What each symbol does to the points:
SJ: ge>BN, zu>ZZ, zi>LF, ve>TN, le>FG
DJ: ge>MM, zu>HF, zi>LT, ve>RJ, le>NT
DC: ge>BB, zu>NL, zi>ZZ, ve>JD, le>JZ
QL: ge>MN, zu>DG, zi>RR, ve>JN, le>SQ
LB: ge>RC, zu>FZ, zi>QN, ve>BR, le>CT
RC: ge>CN, zu>QZ, zi>DN, ve>HD, le>FZ
JZ: ge>NL, zu>TH, zi>GP, ve>DC, le>CQ
FQ: ge>DJ, zu>NT, zi>FR, ve>FS, le>JD
QZ: ge>SQ, zu>QN, zi>TJ, ve>CN, le>BS
NT: ge>HF, zu>TN, zi>CL, ve>DJ, le>BB
MZ: ge>PF, zu>GF, zi>DJ, ve>LS, le>QF
ZB: ge>RT, zu>FM, zi>ZN, ve>GD, le>LJ
JT: ge>TP, zu>NB, zi>FZ, ve>ZL, le>FD
CT: ge>FZ, zu>CM, zi>JC, ve>LB, le>QR
HS: ge>TJ, zu>DD, zi>NB, ve>DN, le>ZQ
HJ: ge>ZB, zu>LJ, zi>TR, ve>GP, le>FB
PJ: ge>LS, zu>MZ, zi>FS, ve>PB, le>HM
LF: ge>BG, zu>TT, zi>DC, ve>QG, le>RT
GF: ge>FS, zu>FQ, zi>HF, ve>PF, le>HG
FB: ge>LJ, zu>HQ, zi>DL, ve>HJ, le>CJ
QG: ge>QF, zu>BG, zi>JD, ve>HM, le>LF
ZQ: ge>DD, zu>GZ, zi>ZF, ve>HS, le>BP
CN: ge>QL, zu>SQ, zi>GT, ve>DL, le>QZ
QR: ge>CM, zu>JP, zi>QH, ve>CT, le>LG
ZR: ge>JC, zu>QH, zi>GZ, ve>BS, le>TM
FS: ge>RJ, zu>DJ, zi>HB, ve>JB, le>FQ
GZ: ge>FD, zu>DQ, zi>QR, ve>DD, le>GQ
DL: ge>JN, zu>QL, zi>ZP, ve>TR, le>CN
DQ: ge>ZF, zu>GM, zi>JP, ve>FD, le>CG
ZN: ge>JZ, zu>CQ, zi>QS, ve>HZ, le>JN
BL: ge>TR, zu>DL, zi>MN, ve>FM, le>HD
QF: ge>GF, zu>HG, zi>NT, ve>MZ, le>BG
BD: ge>BP, zu>CD, zi>CG, ve>QH, le>LS
HT: ge>HJ, zu>FB, zi>BL, ve>QS, le>RR
CD: ge>GQ, zu>JB, zi>PM, ve>BP, le>PF
GQ: ge>DQ, zu>CG, zi>LG, ve>GZ, le>JB
JB: ge>CG, zu>RJ, zi>CH, ve>GQ, le>FS
QS: ge>GP, zu>HJ, zi>FM, ve>FG, le>HT
CJ: ge>HQ, zu>BR, zi>CN, ve>FB, le>TP
GS: ge>QG, zu>LF, zi>PN, ve>CL, le>GD
JC: ge>HS, zu>ZQ, zi>FD, ve>QN, le>QH
TR: ge>ZN, zu>JN, zi>NH, ve>NS, le>DL
DD: ge>JT, zu>FD, zi>CT, ve>TJ, le>GZ
BR: ge>HD, zu>RC, zi>SQ, ve>HQ, le>LB
TT: ge>PN, zu>HZ, zi>NL, ve>BG, le>NS
MN: ge>NH, zu>ZP, zi>FB, ve>CQ, le>DG
PF: ge>JB, zu>FS, zi>MM, ve>CD, le>GF
BG: ge>HG, zu>PN, zi>BB, ve>QF, le>TT
RJ: ge>PM, zu>MM, zi>ZM, ve>CG, le>DJ
GP: ge>GD, zu>ZB, zi>NS, ve>ZZ, le>HJ
NL: ge>SJ, zu>FG, zi>GD, ve>BB, le>TH
BS: ge>QN, zu>JC, zi>DD, ve>QZ, le>ZR
PM: ge>LG, zu>CH, zi>PB, ve>GM, le>MM
ZF: ge>CT, zu>QR, zi>ZR, ve>NB, le>GM
BN: ge>CL, zu>GS, zi>BG, ve>FR, le>ZZ
HM: ge>MZ, zu>QF, zi>FQ, ve>PJ, le>QG
BB: ge>TN, zu>SJ, zi>GS, ve>NT, le>NL
NS: ge>HZ, zu>ZN, zi>TH, ve>TT, le>TR
ZZ: ge>GS, zu>GD, zi>TT, ve>BN, le>GP
TN: ge>FR, zu>BN, zi>QG, ve>HF, le>SJ
JN: ge>CQ, zu>MN, zi>HT, ve>ZN, le>QL
FZ: ge>QZ, zu>BS, zi>HS, ve>RC, le>CM
LS: ge>CD, zu>PF, zi>RJ, ve>BD, le>MZ
GT: ge>RR, zu>ZL, zi>BR, ve>ZP, le>TJ
HB: ge>ZM, zu>LT, zi>MZ, ve>CH, le>FR
ZP: ge>HT, zu>RR, zi>HQ, ve>NH, le>GT
RT: ge>TT, zu>NS, zi>JZ, ve>LF, le>FM
RR: ge>FB, zu>CJ, zi>HD, ve>HT, le>ZL
CM: ge>BS, zu>ZR, zi>ZQ, ve>FZ, le>JP
GD: ge>LF, zu>RT, zi>HZ, ve>GS, le>ZB
HZ: ge>DC, zu>JZ, zi>FG, ve>PN, le>ZN
HD: ge>DL, zu>CN, zi>DG, ve>BL, le>RC
HQ: ge>BL, zu>HD, zi>QL, ve>LJ, le>BR
CQ: ge>TH, zu>NH, zi>HJ, ve>JZ, le>MN
GM: ge>QR, zu>LG, zi>TM, ve>ZF, le>PM
CL: ge>HM, zu>QG, zi>HG, ve>LT, le>GS
NH: ge>QS, zu>HT, zi>LJ, ve>TH, le>ZP
TJ: ge>ZL, zu>JT, zi>LB, ve>GT, le>DD
CG: ge>GM, zu>PM, zi>JH, ve>DQ, le>RJ
LJ: ge>FM, zu>BL, zi>JN, ve>ZB, le>HQ
TM: ge>QH, zu>BD, zi>GQ, ve>ZR, le>PB
DN: ge>GT, zu>TJ, zi>TP, ve>DG, le>HS
DG: ge>ZP, zu>GT, zi>CJ, ve>MN, le>DN
ZM: ge>PB, zu>PJ, zi>PF, ve>JH, le>LT
HG: ge>FQ, zu>JD, zi>TN, ve>GF, le>PN
LG: ge>JP, zu>JH, zi>BD, ve>QR, le>CH
SQ: ge>DG, zu>DN, zi>ZL, ve>QL, le>QN
MM: ge>CH, zu>HB, zi>PJ, ve>PM, le>HF
TP: ge>BR, zu>LB, zi>QZ, ve>CJ, le>NB
CH: ge>JH, zu>ZM, zi>LS, ve>LG, le>HB
ZL: ge>CJ, zu>TP, zi>RC, ve>RR, le>JT
FM: ge>NS, zu>TR, zi>CQ, ve>RT, le>BL
FD: ge>NB, zu>ZF, zi>CM, ve>JT, le>DQ
FR: ge>LT, zu>CL, zi>QF, ve>HB, le>BN
BP: ge>GZ, zu>GQ, zi>GM, ve>ZQ, le>CD
PN: ge>JD, zu>DC, zi>SJ, ve>HG, le>HZ
JD: ge>NT, zu>BB, zi>BN, ve>FQ, le>DC
JH: ge>TM, zu>PB, zi>CD, ve>JP, le>ZM
JP: ge>ZR, zu>TM, zi>BP, ve>CM, le>JH
QH: ge>ZQ, zu>BP, zi>DQ, ve>JC, le>BD
LT: ge>PJ, zu>HM, zi>GF, ve>ZM, le>CL
PB: ge>BD, zu>LS, zi>JB, ve>TM, le>PJ
QN: ge>DN, zu>HS, zi>JT, ve>SQ, le>JC
NB: ge>LB, zu>CT, zi>BS, ve>TP, le>ZF
HF: ge>HB, zu>FR, zi>HM, ve>MM, le>TN
TH: ge>FG, zu>QS, zi>ZB, ve>NL, le>NH
FG: ge>ZZ, zu>GP, zi>RT, ve>SJ, le>QS

The rows follow the links: the fewer symbols apart two points are, the more alike their rows tend to be.

Each row is also shifted at random along 6 hidden directions that mean nothing.

Rows with their points:
[  21,  -35,   -1,   28,   -9,   -8,  -19,    1,  -36,  -44,   13,   86,    2,   24,   57,  -25,  -30,  -42,   -9,   16,    0,  -42,   -8,   15,    9,  -15,  -14,  -23,  -21,  -25,   38,   32,  -13,   36,  -30,  -13,  -15,   28,   43,  -44,   13,    3,   23,   -5,   10,  -12,   -6,   42,   46] -> FD
[  25,  -20,   26,   13,  -47,   17,    5,  -43,   16,   20,  -19,  -11,  -13,  -12,  -41,    0,   -6,  -22,   37,  -13,  -25,  -13,  -11,   17,   22,  -18,   -7,   42,  -23,    7,   15,   41,  -16,   20,   12,   12,    4,    4,  -34,    3,  -17,   33,  -11,   -7,   11,  -30,  -41,   -4,  -36] -> ZN
[  15,   15,   30,  -39,   17,   31,  -43,  -45,   -2,   47,   13,  -15,    0,   26,   62,   -3,   -1,   36,    1,   22,   36,   28,   26,  -36,  -19,    4,   -9,  -75,   71,   32,  -24,  -13,   21,  -16,    0,  -76,   21,   15,   -1,   55,  -12,  -48,  -26,   13,   26,   39,   46,  -22,   67] -> LB
[  -2,  -25,    9,  -13,  -24,   51,    6,  -67,   -8,   21,   -5,   -6,    1,    0,   31,  -12,  -35,  -31,   26,   27,   26,    0,  -13,   13,   63,  -27,  -19,   26,   -1,   -8,  -14,   26,    2,   16,   -3,    8,    5,  -18,  -14,  -10,    0,   38,  -13,    2,   44,  -16,   -6,   -9,   -1] -> SQ
[   3,   37,   -8,  -14,   67,  -11,  -27,   33,  -21,   -8,   21,   41,   -5,  -27,  -29,   31,   56,  -31,  -16,   18,   -3,   39,   10,   39,  -43,   28,   26,   10,    0,  -34,   12,  -70,  -13,  -29,   -2,  -28,  -53,   -7,  -23,    6,    4,  -19,  -32,    6,  -31,    5,    1,  -39,  -37] -> JD
[ -43,  -28,   14,    6,   10,    6,  -12,  -31,    8,  -31,    3,   51,    9,   11,   26,    5,    0,  -61,   -3,   -2,   -3,   -3,  -13,   30,    3,  -15,  -21,   -3,   -8,  -52,   11,   -5,  -14,    8,    7,   -4,  -34,   18,    9,  -22,   14,    1,   -9,  -12,    7,  -47,  -10,  -18,   28] -> QN
[  29,   -2,   30,   11,  -32,    7,    2,  -52,   23,   50,   -3,  -97,  -23,    9,   -8,    7,    9,   41,   18,  -50,   -3,   14,   28,  -12,   -8,   13,  -55,  -29,   10,   -2,   -3,    8,   -2,   40,   57,  -34,   -4,  -11,  -38,   79,  -26,  -17,  -39,   23,   25,  -10,   21,    6,   22] -> CQ
[  43,   11,   -6,  -23,   23,   -3,    9,  -35,  -32,   32,   16,  -90,  -39,    6,   29,  -15,   -4,   52,  -34,  -23,   37,   31,    0,  -28,  -20,   39,  -24,    0,   48,  -14,  -41,  -38,    8,  -10,   37,  -52,  -12,  -26,   28,   68,  -45,  -79,  -62,   22,   26,   25,   60,   30,    6] -> PB
[  32,  -21,   15,   -1,  -21,   14,   17,  -45,   18,   44,  -29,  -16,    3,   43,   52,   22,  -32,  -15,   38,  -42,  -20,    0,  -48,  -31,   32,  -42,    0,   39,  -13,   23,  -13,   53,    0,   17,   24,   33,   45,   23,  -14,  -53,   -9,   70,   29,    8,   -2,  -52,  -47,  -24,  -26] -> BR
[  75,    5,   18,    4,   33,    9,  -25,   -8,   -6,   19,    4,   15,  -43,  -13,   12,  -20,   20,   -9,   12,  -10,  -28,   12,  -11,    4,   14,   13,   17,   10,    5,   12,   21,  -22,   -4,  -24,   -3,  -37,   -4,   -1,  -17,   -1,  -30,    8,  -20,    2,  -17,    9,  -23,  -19,  -11] -> TN
[  62,   14,    1,    5,   26,   26,  -27,   26,   -3,    3,    2,  -17,  -20,  -28,   15,  -37,   -8,   28,   -4,   48,    6,   -3,   50,   -6,   45,   43,  -13,  -69,   13,   -2,    8,  -33,   20,    2,  -22,  -38,  -22,  -54,    7,   46,  -18,  -10,   11,   -5,   26,   61,   21,    6,   49] -> HM
[  34,    8,   -2,   22,  -26,  -29,   25,  -20,   17,   46,   -7,  -39,   11,   52,   56,   25,  -17,   26,   28,  -66,  -16,    4,  -32,  -50,  -17,  -26,  -12,  -11,  -15,   33,   -6,   44,   -3,   34,   40,   10,   51,   27,  -27,  -36,    6,   52,   27,   22,  -22,  -36,    1,   11,   -7] -> QL
[ 110,  -21,    8,   21,  -21,   51,  -10,  -45,  -55,   49,   30,  -82,  -38,  -15,   19,  -37,  -17,   42,   17,   -7,   40,   -6,   62,    3,   53,   11,  -72,  -21,  -15,   17,   16,   28,    1,   54,    0,  -49,   -6,  -30,  -34,   71,  -18,   -6,  -47,   66,   64,   50,   36,   74,   32] -> HZ
[  63,   34,  -17,   -4,   37,   -7,    3,   54,    6,   36,   -4,  -81,  -14,   17,   36,   -5,   -4,   83,  -18,  -20,    6,   19,   35,  -63,   -7,   35,   -5,  -65,   28,   31,  -22,  -30,   29,   -2,   11,  -21,   22,  -30,   19,   32,  -18,  -19,   28,   22,   -2,   46,   41,   13,   26] -> MZ
[   8,   10,   -6,    9,  -11,   -2,   -7,   39,   -8,   -6,    9,   54,   13,  -21,  -44,   -6,   15,    4,   17,   24,  -13,  -17,    6,   14,   -3,  -16,   34,   17,  -26,   54,   31,   23,   -1,  -13,  -44,   16,   27,   20,  -25,  -30,   26,   34,   19,    4,  -24,   33,  -24,    7,  -23] -> NL
[  61,   21,  -20,  -12,  -25,   14,   10,  -89,  -88,   42,   40,   51,    9,   -8,   43,   -5,  -33,  -54,   36,   48,   51,   12,  -65,   26,   26,  -33,   28,   76,  -14,    9,  -10,   33,  -17,    6,  -28,  -22,   20,   -2,  -43,  -50,   -5,   35,  -58,   22,   16,    0,   26,   33,  -78] -> HQ
[ -55,    9,   29,  -27,  -25,   38,  -25,  -17,   48,    5,  -12,   45,   25,   -7,    5,  -29,  -22,   12,   24,   66,   14,  -20,   14,  -20,   36,  -19,   23,  -60,   45,   53,  -15,   15,   30,  -28,  -45,   -9,   45,    6,   -3,    9,   20,   11,   33,  -38,   12,   44,    0,  -43,   62] -> RC
[ -16,   46,  -10,  -26,   23,  -31,  -24,   26,  -24,  -29,    6,   51,   10,  -11,  -19,    6,   12,   -9,  -33,   51,   16,   14,   -6,    6,  -55,   29,   54,  -17,   41,  -34,  -10,  -58,    2,  -36,  -20,  -29,  -38,  -11,   37,   13,  -14,  -65,  -12,  -38,  -11,   24,   35,  -16,  -12] -> PM
[  17,  -68,    4,   18,  -35,   20,    6,   -5,  -12,  -34,  -18,   13,  -14,   11,   25,  -36,  -52,  -19,   -5,    3,   -9,  -54,   -3,    1,   58,  -23,  -23,   15,  -25,  -13,   13,   54,    0,   33,  -19,   29,    3,    7,   56,  -29,   -6,   11,   30,  -12,   36,  -16,  -36,   40,   29] -> QR
[ -26,   35,  -19,  -24,   -8,   18,   20,  -28,  -28,   38,   24,  -38,   34,    0,   14,   23,  -11,   11,    8,   24,   59,   28,    5,   -2,   -5,   -7,   -9,   -4,   10,    8,  -33,   -4,    4,    7,    1,   -5,    8,  -19,  -35,   12,   27,    9,  -30,   33,   21,   17,   55,    7,  -18] -> RR
[ -83,   23,    5,  -38,    4,   27,   -8,    3,   25,   -2,   -6,   28,   50,   -3,  -14,   33,    4,  -17,    6,   63,   29,   16,   19,    3,    0,  -13,   26,  -30,   31,   -7,  -27,  -15,   13,  -19,  -22,   14,   -4,  -10,  -10,   -2,   33,    9,   20,  -20,   13,    8,   13,  -58,   13] -> ZL
[  53,  -13,  -26,   48,   15,  -43,   14,   12,  -32,  -38,   15,  -16,  -26,   -1,   45,  -26,  -13,  -17,  -27,  -27,   -6,  -14,   -9,   14,    8,   37,  -45,  -23,  -33,  -73,   20,  -27,  -18,   41,   30,  -12,  -56,  -32,   29,   -2,  -22,  -13,   -9,    3,    3,  -25,   29,   56,   15] -> ZM
[ -47,  -42,    5,    4,  -25,    4,    9,   31,   27,  -51,  -34,   10,    9,    4,  -24,   -4,  -26,  -12,  -17,    6,  -15,  -34,    8,   -2,   17,  -10,    0,    6,  -10,  -23,    1,   20,    5,   11,  -12,   56,   -9,    2,   58,  -14,    7,   -2,   53,  -35,   18,  -23,  -38,   -4,   16] -> JP
[-108,   27,  -43,   -5,   19,  -18,   35,   89,   37,  -62,  -11,    8,   33,  -40,  -69,   -2,    9,   11,  -32,   34,    6,   -4,    4,   13,    7,   15,   37,   17,  -11,    0,  -22,  -40,   19,  -48,  -29,   72,    2,  -32,   20,  -26,   34,    8,   44,  -29,  -38,   23,   -1,  -12,  -25] -> HB
[  30,  -65,   -7,   45,   22,   -7,   10,  -37,  -46,  -22,   19,  -49,  -22,   46,   80,   11,   -8,  -36,  -31,  -75,   10,    0,   18,   19,   -5,    8, -112,  -12,  -39, -107,   19,    0,  -30,   86,   62,  -16,  -77,   -3,   26,    8,   -2,  -17,  -29,   56,   37,  -69,   25,   60,   47] -> CT
[  20,  -25,   -9,   29,  -12,   -1,   36,  -38,   -8,   17,   -2,  -50,    7,   29,   53,   28,  -22,  -34,   20,  -50,    6,    1,  -12,    6,   28,  -17,  -58,   12,  -49,  -53,    2,   27,  -21,   69,   50,   28,  -24,  -17,  -24,  -27,    8,   59,    4,   33,   21,  -70,    4,   24,  -13] -> DG
[  50,  -37,    0,  -28,  -16,   54,    0,  -51,  -67,   19,   -2,  -22,  -22,   -4,   20,  -20,  -48,   -2,   -7,   37,   43,   -5,   -5,   -5,   50,  -16,   -1,   59,   22,   -3,  -25,   31,    8,    8,  -25,   -3,    2,  -14,   48,   15,  -26,  -33,  -35,    8,   67,   20,    0,   34,  -17] -> DQ
[ -30,  -11,   -8,    0,   -5,   -5,  -19,   44,  -16,  -40,    8,   73,   27,   13,   20,   -4,  -15,   -6,  -22,   43,   10,  -31,   20,   -4,  -13,  -13,   15,  -45,    5,    4,   12,   14,    6,    3,  -47,    5,    1,   27,   47,  -27,   34,  -18,   41,  -14,    5,   21,    8,   17,   46] -> ZQ
[  33,  -21,  -13,  -22,   -1,   38,   -7,  -41,  -72,   14,   27,    4,   -6,   10,   52,  -30,  -35,   13,  -12,   38,   62,   -4,    5,   -6,   22,  -15,  -11,    9,   23,   19,  -17,   23,    8,    0,  -37,  -34,   17,   10,   32,   13,   -1,  -39,  -38,   32,   49,   47,   35,   50,   21] -> CM
[   2,   32,  -11,    5,  -19,  -35,    7,  -36,  -24,   15,   21,   54,   24,    8,    5,   23,    4,  -41,   24,    2,    4,   15,  -54,   18,  -38,  -20,   27,   33,  -19,    0,    8,   14,  -24,    1,    3,  -11,    7,   23,  -42,  -46,    6,   28,  -20,    0,  -31,  -26,   10,   -1,  -57] -> MN

From each start, follow one symbol. Which point do you reach?
Answers are names.
new walk
[  73,  -11,   27,   22,  -33,    6,  -19,  -63,  -29,   23,   12,  -14,  -17,   -6,    3,    8,    0,  -40,   30,   -6,   -3,    6,   14,   36,    4,   13,  -42,  -10,  -24,  -56,   30,    9,  -28,   62,   32,  -38,  -59,  -22,  -40,   38,  -29,    6,  -46,    9,   38,  -34,    5,   13,   -7]
zu	TR
new walk
[ -73,  -11,   -1,    4,  -38,   19,   28,   33,   38,  -14,  -18,   -5,   19,  -36, -100,    3,    9,    7,   21,    9,  -12,  -23,   13,   22,   26,  -22,   18,   53,  -32,   48,    5,   38,    9,  -18,  -24,   68,   33,   10,  -26,   -9,   33,   38,   24,   -7,  -11,   14,  -45,   -6,  -33]
ve	LF
new walk
[ -30,   12,  -16,   14,   -6,  -19,   33,    4,   11,    8,    0,  -24,   42,   31,   21,   49,    1,  -18,   11,  -29,    2,   12,  -11,   -4,  -18,  -16,  -18,   -6,  -31,  -30,   -9,    7,  -10,   40,   31,   35,  -16,   -3,  -25,  -34,   30,   46,   27,   14,   -7,  -54,    9,   -8,  -20]
zu	CN
new walk
[ -64,   15,   18,   11,  -38,  -35,   19,   -5,   66,    5,  -11,   -9,   15,    7,  -50,   20,   24,    6,   19,  -42,  -31,    0,  -20,   -2,  -40,  -12,    7,    8,   -7,   20,    4,   15,   -8,   -7,   36,   23,   26,   26,  -39,    5,   10,   16,    8,  -19,  -37,  -33,  -15,  -28,  -17]
zi	LJ
new walk
[  -1,    9,  -13,   20,   23,  -21,    5,   75,   29,  -44,  -25,   50,    8,  -21,  -18,   -3,    2,  -28,    1,   21,  -41,  -18,  -12,    7,   26,    9,   36,   -4,  -35,  -11,   19,  -16,    4,   -9,  -24,   49,  -19,  -20,   18,  -53,    8,   45,   70,  -40,  -34,  -13,  -45,  -25,  -14]
zu	FQ
new walk
[ -19,  -30,   22,  -22,   -4,   30,    0,  -66,   22,   25,  -11,  -13,  -14,   22,   34,   -5,  -13,  -10,   14,  -24,   -2,    7,  -30,  -14,   24,  -32,  -13,   31,   24,   17,  -23,   24,    5,  -14,   15,   -2,   35,   22,    2,   -3,  -11,    9,  -19,    1,   13,  -22,  -22,  -30,   11]
ve	GT
new walk
[   4,  -24,   17,   38,  -45,  -17,   27,  -71,   19,   10,   -2,  -43,  -21,    3,   -6,   -7,   -1,  -24,   25,  -69,  -21,   -8,  -31,   21,   10,   -7,  -54,   33,  -36,  -27,   13,   31,  -30,   38,   54,    5,   -5,    2,  -42,   10,  -15,   26,  -40,    9,    0,  -57,   -9,   25,  -13]
ve	ZB
new walk
[  29,    7,   -2,   31,  -36,  -23,   12,  -43,   -2,   25,   19,   -5,    2,   19,   43,  -14,  -18,    5,   23,  -24,    4,  -12,  -20,  -10,    2,  -12,  -32,  -32,  -16,   10,   11,   34,   -8,   36,   15,  -24,   24,    5,  -32,   -7,    3,   26,  -13,   16,    0,   -7,   31,   37,   18]
le	CN
new walk
[  53,    6,  -28,  -12,   30,   18,   18,   13,  -30,   20,   -4,  -41,  -21,  -16,   11,   -4,  -10,   10,   -9,    3,   11,   18,   -8,  -10,   40,   15,   10,   41,   -5,    5,  -23,  -20,    7,  -10,   -3,   14,   -1,  -39,    7,   -8,  -21,   14,   -4,   15,    8,   15,   -1,    9,  -48]
le	CL
new walk
[  63,  -18,   19,   25,   29,   -4,   -8,   -3,   26,   13,   -7,  -18,  -49,    2,   11,  -13,   23,    5,    9,  -61,  -55,    3,  -17,   -7,   12,    9,  -11,   15,  -15,   12,   19,   -8,   -6,  -10,   27,  -15,    7,   12,  -15,    0,  -32,   22,   -6,    8,  -33,  -19,  -45,  -14,    0]
le	LF
new walk
[ -50,   51,  -24,  -26,   26,  -12,    8,   91,   41,   -7,  -15,  -19,   24,  -14,  -37,    2,   11,   70,  -19,   33,    0,    7,   22,  -38,  -12,   24,   53,  -36,   29,   56,  -31,  -37,   37,  -57,  -34,   31,   39,  -20,   18,    3,   21,   -6,   57,  -21,  -37,   61,   12,  -35,    3]
zi	LT
new walk
[ -36,   18,   10,  -39,   15,   19,  -43,  -24,  -19,   -4,   25,   76,   19,    2,   32,  -11,    0,   -6,   -6,   67,   37,   10,    7,    6,  -21,   -7,   27,  -43,   53,   20,   -7,  -21,   11,  -38,  -44,  -55,    6,   20,   10,   11,   14,  -47,  -25,  -10,    9,   47,   36,  -17,   48]
ge	QZ
new walk
[ -39,  -16,  -33,   -5,   -3,  -16,   40,  -29,  -24,  -33,    5,    1,  -23,  -31,  -29,  -32,  -14,  -26,  -20,   -4,   11,   -6,  -64,   29,   25,    0,   14,  102,   -7,  -21,  -24,   -8,   -9,  -35,    2,   33,    1,  -15,   29,  -25,  -19,  -17,  -45,  -15,  -12,  -17,   -8,   23,  -62]
zu	ZM
new walk
[  93,   -5,  -12,   -7,   28,  -23,  -22,   29,  -79,    8,    2,   58,   18,   58,   66,   71,  -12,  -44,  -13,    0,   -6,   17,  -17,  -10,  -57,  -16,   30,   15,  -16,  -55,   16,    7,  -22,   44,    1,    0,  -45,   30,   47,  -67,   -9,    2,   32,   16,    6,  -53,  -18,   -1,  -51]
zu	DQ
new walk
[  10,  -27,    3,    6,   15,   39,   12,   -7,   17,  -10,   -9,  -47,  -34,  -45,  -24,  -43,   -7,   -2,    3,    2,   -3,   -9,   15,   20,   79,   22,  -29,   27,  -12,  -11,   -4,  -18,   13,  -10,    1,   16,  -18,  -52,    2,   25,  -19,   16,  -15,   -2,   19,   14,  -17,    3,    6]
zu	CL
new walk
[  95,  -11,  -16,   36,    3,  -17,   18,    3,  -18,    7,    5,  -41,  -44,    7,   63,  -53,  -33,   29,   -4,  -38,  -12,  -21,  -14,  -35,   39,   21,  -34,  -19,  -14,    4,    9,    8,    2,   25,   15,  -14,   12,  -23,   27,   -2,  -35,    7,   12,   15,    2,   11,   13,   57,   24]
zi	FS
